Each row has a class, written as a number after it.
[-11  11 -44   9 -15   1 -14   1 -14  16   3  -3  32   9  -9  -5   1  12
  15   1   5  29  -1 -37   0  -5  11 -17   5  -3 -10  -5 -20   1 -16   8
 -14  16 -12  31  14  -9]
3
[ 24 -20 -15 -21 -15   0   2  -6  -3 -11 -12  -5   6 -13  19 -26  27   1
  -8   5   5 -10  35  22 -16  19  10  -7 -12  13 -42  13  17 -25  22  -5
  -6   1 -39 -20  -4  -8]
0
[-10  -1 -16 -60  14 -10  33  16 -19  31  -6 -10  32   0  -2 -52 -16   5
   1  25  11 -11  15   5 -16  11  12  -6  -6  -5 -33 -10  -4   7  -4  -5
  14  -8  -1 -14  -6  27]
4
[-12  20 -18  15 -14   2  -7  -2 -16 -13   7  27   4   7  12  15  11   0
   4  14  -6  17 -29 -10  -5   3  -1   3   3   4  20   0  -2   2  -8 -14
  -3   1  28  20   8 -10]
6
[-22  -2 -23 -51 -22  15  36  23 -14  28   2  17   4  -5   5 -43 -11   7
 -13  62  17 -28   1  52   2   2   8  17 -19 -25  -8   7   5  -8   8 -10
  22 -33   3 -16 -32  16]
8
[ 10   2   5  39 -22   5 -31 -26  10 -37   8  22 -10  -8  18  39  23  -6
   9  -7 -18  21  -9 -13  -2   2  -3   9   0  12  20  17   7  -4  17  -1
 -16  12  11   7   2 -19]
6
[ 22 -11 -29  38 -63  15 -59   6  23  -7  -8  12  10   2  11  28   7  12
  14  -1 -10  26   4 -25  21 -21  15   6   2  19   4  31   5  -9  20  14
  -5  11 -26  27 -12 -34]
1
[ -5 -15 -13 -25 -34  12   4  26   8  28 -10  17   8   5  -7 -23 -13   6
   7  21   6  -2   7  12  19 -12  12   9 -12   1  -6  22  -2  -7   8   4
  13 -15 -17  10 -36  -4]
4
[ -2 -20  -3   8   0   3  20  16  24  13 -12  19 -14   8  -7 -16  -4   5
  20 -35  -1  20   6 -31  -3 -16   7  -2  -6  23  -3  14  -3  -2   8   9
  12  -7 -11   2  -5  -7]
0
[ 15 -16   8 -19 -22   1  -2   7  15 -19  -7   8 -12  -7   7  -9   8  -3
   5   9  -4 -12   5  33  10  -2  -2  17  -9  12 -12  26  13 -14  20   1
   3  -5  -5 -12 -23  -2]
4
[ 29 -17 -16  40 -51   5 -43 -12  29 -49  -8  13  -6 -12  13  28  27   5
  13 -19 -17  22   6   2  11 -13  -7   5  -3  31   3  25   9 -21  17  14
 -14   7 -22  11  -1 -38]
3
[ 12  -8   5   5   1 -13   5  12  25 -21  -6  18 -18   3  12   6   3   7
  20 -32 -19  23   3 -28  -8 -10  -5   2  -2  13   3   8  11   3  11  13
   6   3   4  -3  -4  -3]
8
[-29   1 -16 -36  37 -11  45  28   0  56  -7  -9  20   6 -30 -53 -22  12
  18 -16   8  12   8 -42 -10 -13  11 -15  -3   2 -27 -17 -17  19 -26  17
  22  -6  -1  10  11  22]
3
[ 28  15 -38  36 -36   3 -62 -19 -14 -18   4  -5  34   3  24  29  26  14
   4  11 -10  27  10 -24 -13  12  12 -14  15   8 -22   4  -1  -2  11  -1
 -27  22 -17  14  17 -23]
1
[ -7   2 -29 -27 -56  27  -2   7 -33   5   3  15  30   2   4 -15  -5   2
 -16  75  17 -21  -1  58   6  15   9  12 -13 -20  -6  13  -2 -12   7 -17
   2 -15   3  -3 -36  -2]
4
[-48  21 -35 -36  -9  17  35  10 -70  22  20  28  23   3  -2 -25 -22   0
 -24  90  17 -25 -35  53 -11  17  -1   5  -8 -41   8 -13 -12  19 -20 -28
  11 -29  57  11  -7  33]
6
[  3  16 -16  28   3  -5 -20  -7   4 -10   0 -13  16   5   3  25  16   3
  24 -24  -6  41  -7 -55 -12  -5  -3 -15  13  14  -9  -4 -11   7 -13  13
 -12  28   5  12  21 -12]
3
[ -9  23 -23 -11  29 -10  15  -3 -27  -4   3 -11  28  -3   0 -13   8   0
   2  10   0   9  -8 -13 -28  13  -8 -20   9  -2 -15 -24 -20  10 -27  -7
  -3  11  28  -3  25  12]
3
[-38 -10  27 -90  76 -36 106  46   9  55 -10   7 -35  -5 -21 -85 -32  -1
  -8 -17   1 -40  -6  12 -18 -16  -5  -3 -19  -3 -15 -15   6  31 -10  -3
  48 -43  36 -38 -12  52]
5
[ -1  23 -13  53 -18   1 -40  -5   1 -24  -2  21   2  19   4  43  12   2
  27 -23 -22  46 -25 -46  -4 -18  -4  -2  21  14  30   4 -14  12  -9  -5
 -11  20  27  37  13 -28]
7
[-22  27  21 -43  73 -25  58   3 -32  -1   4  -3  -6  -7  -3 -26   1  -1
  -6  -5  -5 -13 -23  -7 -48   7 -19 -18   5  -7 -21 -29  -3  37 -22 -13
  17  -3  52 -28  28  43]
5
[ -7 -17 -22 -70 -48  31  40   5 -23  39  -7  10  22  -5  -5 -73   1   6
 -32  78  34 -62  25 114   2  18  27  22 -39 -19 -38  20  20 -35  19 -25
  20 -36 -34 -28 -61  21]
7
[ 10 -24  14   4 -16  -2  -3   8  52   6 -17  27 -15   2  -5 -21  13   6
  25 -54 -14  20  12 -31   8 -26   6   0  -3  32   1  23  12 -18  12  21
  15   1 -35  12 -15 -16]
2
[ 32  27 -10  16 -22   3 -38 -44 -35 -63   4   4  18 -10  39  45  53  -4
 -10  26 -14   2  -7  24 -27  25 -14  -9   8  -3 -12  -3  14  -9   7 -26
 -27  26  24 -14  14 -13]
7
[-13  -1 -44 -12 -43  18   8  18 -15  35   2  14  20  10 -15 -36 -10  13
   1  48  21  -8   2  27   9 -11  10   5 -16 -18  -2   1 -12  -7  -7  -2
   5 -21  -7  21 -30   0]
3
[ 27 -10  -3  -3 -10  -4 -15   1  13   5 -17  -8  27  -1   7 -11  13  -2
  13 -26  -6  16  37 -25 -13   5  18  -9   2  26 -27  15   1  -8   8   8
  -5  16 -37  -1  -7 -18]
4
[  2   9 -35  18 -57  20 -32 -10 -25 -10   4  20   3   1  11  14   6   7
  -8  50   0   2 -11  30  10  -3   1  12  -1 -11   6  15  -7 -10   8 -16
 -19  -4  -6  15 -18 -15]
5
[ 10 -15   8 -10   1  -5  22   1   6 -37   0  19 -25 -20   7   2  18   1
  -8   3  -8 -10 -10  34  -7  -5 -21  -4 -19  -1   3   5  13   0   4   2
   6 -12  23 -20  -9   8]
3
[ -3 -10 -29 -59 -29  18  12  12  -9  57  -5 -15  39   0   0 -62  -4   7
  -4  48  28 -24  40  30   4  16  33   7 -17  -3 -52  14   4 -22  18  -3
  11 -13 -48 -20 -37   5]
4
[ -1  39 -30  23  15 -12 -22 -10 -17   6  -7   4  39  24   3  14   9   9
  32 -33 -14  47 -13 -84 -18  -4   8 -17  32  16  -4 -20 -21  20 -26  -7
 -11  29  24  28  41 -10]
7
[  5  -6 -29  -3 -18   1 -16   6   7  27 -11  -9  26   2  -1 -17  -2  19
  12  -4  -3  28  18 -39  -2  -3  23 -10   1  12 -36   2  -2   8   8  13
   3   6 -23  14   6  -1]
1
[-16  -7  -8 -83  23  -5  51  23  -8  56 -12 -20  11 -14  -5 -76  -9  16
 -15  42  21 -39  22  35 -14   9  20  -6 -24 -11 -57  -9  14   1   3  -3
  33 -27 -15 -23 -15  45]
1
[-16  24  10  17  49 -31  25  22   7 -23  -2  19 -17  11   0  18  -8  -5
  27 -50 -31  42 -39 -67 -28 -17 -25 -13  24   9  37 -20 -19  39 -30   0
  14   7  68  18  38   6]
8
[  3   0  15  -8  -2  -3   9 -18 -11 -47  14  15 -23 -25  25  18  31  -8
 -26  34  -4 -19 -20  69   1   5 -26  11 -10 -26   4   2  18   2  13 -17
  -2 -15  37 -24 -10   2]
9
[ 31 -22 -23 -26 -62  19 -11 -11   2 -13  -2  -4  13 -21  33 -14  31   2
 -21  43   5 -17  38  73  -4  28  16  10 -21  -5 -44  28  25 -40  40  -1
 -12  -7 -59 -32 -31 -14]
8
[ -8   2  12 -19  38 -21  21   1  21  15 -13  -4  -5  -3   1 -16   7   1
  23 -39 -12  20   8 -48 -25   1   3  -8   1  24 -29  -8   8  11  -5  10
  11  10   7  -8  16  14]
6
[ 29 -14 -22  36 -69  12 -49 -17  13 -26  -1  20   1  -6  21  18  29   2
   0   3  -3  15  19  26  21  -3   6  12  -5   7  -5  31  17 -22  31   8
 -20   2 -36  11 -30 -43]
9
[ 20 -10 -54  -8 -90  29 -45   2  -1  57 -11   2  47   4   6 -25   9  15
   6  36  15  10  39  16  15  -5  33  10 -11  11 -46  32  -2 -37  30   8
 -14  -1 -89  10 -45 -37]
5
[-28  20 -23  -2  -7   4  10   8 -27  10   9  41   5  18  -3 -14  -2   8
   2  17  -2   4 -28 -10  -7  -8  -4 -12  11 -16  14 -11 -12  16 -24  -9
   8 -12  32  32   5   5]
2
[ 12  20  12   5  36 -28   4 -26  -3 -40  -2  -2 -11 -12  20  18  24  -7
   7 -35 -25  18  -6 -36 -43   1 -17 -19   9  19 -12 -12   1  20  -1  -8
  -8  25  28 -19  28   3]
5
[-22  19  11 -31  82 -38  62  25   5  27  -7   1  -8   9  -8 -39 -14   3
  24 -52 -13  17   0 -71 -37  -8   1 -18  10   0 -17 -31  -5  36 -27   7
  25   3  29  -8  32  30]
8
[-25  13 -46 -42 -19  15  24   5 -38  55   9 -13  39   7   3 -45  -1   7
 -17  64  33 -11   6  32  -2  18  21  -8  -5 -34 -34 -10  -7   8  -9 -11
   6 -16  -8  10 -15  11]
9
[ -2   4 -65 -10 -47  15 -13   8 -32  48  -4   4  53  18   0 -32  -3  17
   6  35  22  15  21 -12   8  17  33  -1   2   0 -43   7 -17 -20   2  -7
 -13  -2 -50  26  -6 -15]
0
[-25 -11 -11 -65   2   3  60  22 -14  34   1  10  -1 -11 -14 -64 -10  10
 -17  50  25 -45   4  60   3  -2  -1   8 -33 -17 -22  -2  12  -7  -3  -5
  28 -38   5 -22 -30  34]
3
[-41  12 -26 -38   5   3  40  28 -38  39  12  17  14  10  -8 -36 -23   9
 -12  51  23 -10 -25  22   4  -1  -1   0  -4 -38   2 -15 -11  25 -21 -13
  24 -32  42  14 -20  24]
9
[  9  33  -7  35   8  -4 -25 -34 -35 -60  13   9  11  -2  23  45  35  -8
  -5   0 -19  20 -31  -7 -36  14 -19 -22  32  -8  12 -18  -6  12 -22 -16
 -24  27  38   4  52  -7]
2
[ 32   5 -33  21 -34   4 -32 -22 -20 -36  -5  -1  16  -3  28  16  47  -3
   0   5  -3  21   7  -5 -18  24   1 -14  11  10 -30   9   2 -17  10 -13
 -27  23 -18   6  19 -26]
0
[ 35 -19   7 -16 -54  13  -1 -13  22 -21 -16  11 -12 -15  19 -16  42  -4
 -17  16   5 -28  30  74  -2   5   6  18 -30  18 -16  28  38 -36  39  -8
   4 -14 -30 -38 -46 -15]
7
[-17   1  13 -23  30 -15  34  24  15  27  -6   5  -2   4 -10 -18 -20  13
   8 -10  -1   4 -12 -21 -12 -19   5   0  -7   7  -2  -7   1  24  -6   1
  31 -17  23  -3  -3  27]
1
[  63   -3  -39   60 -104   28 -105  -43    2  -40    1   -3   40   -4
   31   47   44    9    3   23  -14   26   32    8   11   14   20    5
    2   10  -37   28   18  -33   42    7  -45   40  -68   16   -8  -55]
1
[ 24 -23 -20   7 -69  18 -35  -4   6  -7  -4  16  16  -2  13  16   6   0
  -2  23  -3   2  19  30  21  -3  11  11 -10   1  -8  30   5 -23  24  -1
 -14  -1 -34   5 -34 -29]
4
[ 49 -20   6  50 -64  11 -66 -24  48 -43 -22   6 -10  -5  21  33  46  -2
  19 -32 -18  27  27  -3  14 -14   3  15  -1  35   9  36  25 -35  40  10
 -21  21 -42  -1 -20 -46]
7
[ 21  -1 -17  39 -57   8 -47 -14   2 -35  -5  21  -7  -2  17  36  21   2
   4   1 -22  27  -3   0   8  -8  -3  10   3  14   4  24   5 -13  19  -5
 -23  14 -12   9 -11 -36]
5
[-17  11  23 -15  49 -18  32  12  10 -18   1  21 -17   5  -1   2   4  -2
   7 -35 -16   8 -33 -15 -24 -16 -19  -9  11   7  17 -12  -1  13 -24  -5
  20  -1  45  -8  18  14]
2
[ -8   9 -16   1 -31   7  -4   2  -8  10   4  32  -4   7  -1   0  -5   7
   3  18  -5   2 -15   6   4 -14  -4   8  -5  -4  -2   8  -6   4   5  -6
   1  -9   5   8 -21  -8]
5
[-26  -4 -19  21 -13  13   4  31  24  53 -12   2   9  28 -23 -26 -26   3
  30 -27  18  31  -3 -57  18 -25  20   7   6  20   9   9 -28  -3  -6  12
  16  -7 -21  32  -7 -20]
0
[ -6  30 -46  19 -33   8 -30 -10 -39   4  12  20  44  22   0   4  11  10
  11  18  -7  35 -17 -26 -14  15   9 -15  29  -8  -7  -9 -22  10 -18  -8
 -17  13   5  43  24 -13]
2
[ 20  22  32  14  44 -38   2 -25   6 -74  -3  16 -21  -9  21  33  48  -9
   6 -64 -38  23 -19 -38 -49   9 -32 -34  22  23   2 -19  15  17 -18  -3
  -6  28  40  -5  51   0]
2
[-35  15  -5 -33  48  -8  45  12 -15  39  -1   7  12   2 -10 -36 -14   2
   9  -2   1   4  -6 -33 -23   4   8  -8   1  -1 -18 -17  -8  23 -23  -1
  18  -4  24   1  21  30]
6
[-19  12  -7 -46  36  -8  51   2 -17  15  -1 -16   1 -10 -10 -42   4  -2
  -6  17  12 -15   1  14 -25  11  -2 -14  -8  -9 -35 -20  -4  14 -17   1
  16  -7  22 -18  10  35]
3
[ -2  16  12 -11  35 -22  20   5   9   8 -10  -2  -5   1  -5 -18   6   2
  17 -39 -14  17   2 -49 -32  -7  -5 -13   8  21 -20 -11   0  22  -7   6
   9  12   9 -14  16   8]
5
[-20   9 -65  -8 -67  37  -4  15 -50  28   8  11  35  20  -1 -19 -10   5
 -10  78  34 -11 -18  37  11  11  16   6  -5 -25  -6   8 -18 -13  -4 -21
  -3 -15  -3  28 -16 -11]
0
[ 36 -19  11  32 -21  -2 -17 -17  28 -59 -12  11 -31 -14  27  33  40 -10
   3 -28 -15  10   0   7   0  -4 -15   7  -1  28  -1  24  18 -20  21  -4
 -11   8  -9 -12   9 -27]
0
[ 21   8   0  27  32 -28  -6  -4  19 -27 -23  -5  -5   8  15  18  23   0
  38 -73 -24  47   6 -89 -28  -3  -6 -21  24  43 -18  -5  -1  12  -8   8
  -8  30   9   5  45 -15]
0
[ 16 -16 -26 -47 -32   3  19  -5 -28  16  -2  -3  20 -18  21 -52  19   5
 -33  54  24 -36  36  82  -7  24  15   2 -22 -20 -49   2  30 -17  19 -10
   5 -26 -38 -28 -32   6]
9
[ 35  -3  43   1  57 -36   7 -15  54 -44 -24  -1 -29 -18  17  22  47 -11
  14 -97 -35  31  23 -52 -21 -11 -11 -16  15  34 -15   1  28  14   2  18
   9  23   3 -25  26 -18]
9
[ 18   4   9 -44  32 -17  43  -7 -28 -30  -7 -14  -4 -19  24 -20  36  -8
 -20  14   6 -26   8  37 -43  36  -9 -11  -4   5 -38  -9  24  -2   5 -20
   5  -6  18 -52  21  23]
0
[-27 -15  -6 -32  -1  -4  38  27  15  47  -9  11  -6   4 -17 -49 -14   6
   3   2  10  -1   8   8  16 -11   8   5 -13 -10 -18   4   1  12  -3   8
  22 -26  -4  13 -28  10]
9
[ 14 -25  12   0 -37  19  -9  -3  35   2 -15  12  -9 -11   2 -15  19  -2
   6 -11  -2 -10  21  28  12 -11  12  15 -19  24 -12  36  16 -27  29   8
  10  -5 -38  -7 -38 -18]
7
[  5  19 -25  28  -9  -9 -27 -15   0  -2   3  -3  18   9  11  18  23   4
  18 -20  -2  47  -3 -52  -6  -4   4 -17  19   0  -7  -7  -8  17  -6   6
 -14  21   0  33  18 -21]
9
[  4  26   1  27   3 -10 -20 -10 -24 -57   8  18   1   4  19  50  13  -8
   6   5 -23  20 -33 -16 -18   2 -22  -7  22  -1  30  -4  -8  23 -13 -16
 -12  16  58  10  24  -9]
4
[  0 -20  -8 -27 -18   1  28  25  22  23  -8  22 -13  -3  -2 -44 -15   8
  10   2  -2  -3  14  10  10 -10  11  14 -20   1 -13  12   5 -10  16  12
  20 -21 -19  -4 -30   4]
8
[ 25  14 -41   0 -71  31 -34 -29 -45 -22  10  19  38   1  25   5  38   6
 -22  63  10 -11   7  64 -14  26  10  -5  -2 -22 -23   3  11 -31  10 -17
 -23   7 -28  -2 -15 -20]
2
[  1  17 -18  -4  20 -14   5 -14 -21 -15   0 -10  26  -8   5  -6  16  -1
   4  -5  -6  13   6 -21 -25  12  -3 -15   8   4 -25 -15  -6   5 -14  -2
  -8  18  14 -12  24   2]
3
[-36  12   2 -45  34  -5  54  19 -31  11   1  10  -2   9 -12 -42 -12  -1
 -16  29   3 -22 -25  41  -8   2  -5   9  -4 -23   3 -20  -3  13 -19 -29
  20 -23  55 -13   1  35]
7
[-16  18  11 -14  68 -37  33  10  -4   4  -8   8  -7   8  -8 -15  -8   6
  21 -51 -29  25 -13 -62 -36  -8 -11 -25  17  15 -11 -21 -13  38 -23   0
   6  10  32   6  37  21]
5
[-20  27 -22  30  18 -17 -18  24  -1  12  -1  15  12  26 -15  16 -20  19
  34 -26 -17  53 -34 -94  -1 -27   3 -13  25   4  27 -13 -28  42 -25   5
   5  11  46  56  31   4]
1
[ -5 -14  -4 -35   4   4  40  21 -11   5  -6  14 -14   0   7 -39   4  -1
 -12  21  11 -26   2  41  -5   6   4   2 -14  -4 -11   7   8  -6   9 -11
  17 -28   1 -14 -16   9]
0
[ 37  16  -8  31  -6 -20 -46 -18   1 -43 -12   3  21   2  21  40  32  -3
  25 -36 -28  45   6 -62 -19   5  -5 -17  26  22  -6   2  -3   6  -4   0
 -26  42   3  14  27 -26]
4
[ -6  28  16 -30  43 -30  36  -8 -20 -17   1  -7 -14 -12  11   5  14  -5
 -11  -3 -11  -2 -19  -5 -42  10 -19 -16   1  -2 -17 -27   8  24 -12 -16
   6   5  42 -33  23  22]
5
[ 27 -18   1 -23 -12  -6   9   0  39  12 -16  -6   0  -9  14 -35  23   5
  11 -29  -4   8  48  -4 -11   3  18   8 -16  18 -49  12  24 -25  32  16
   4   3 -56 -34 -20 -10]
8
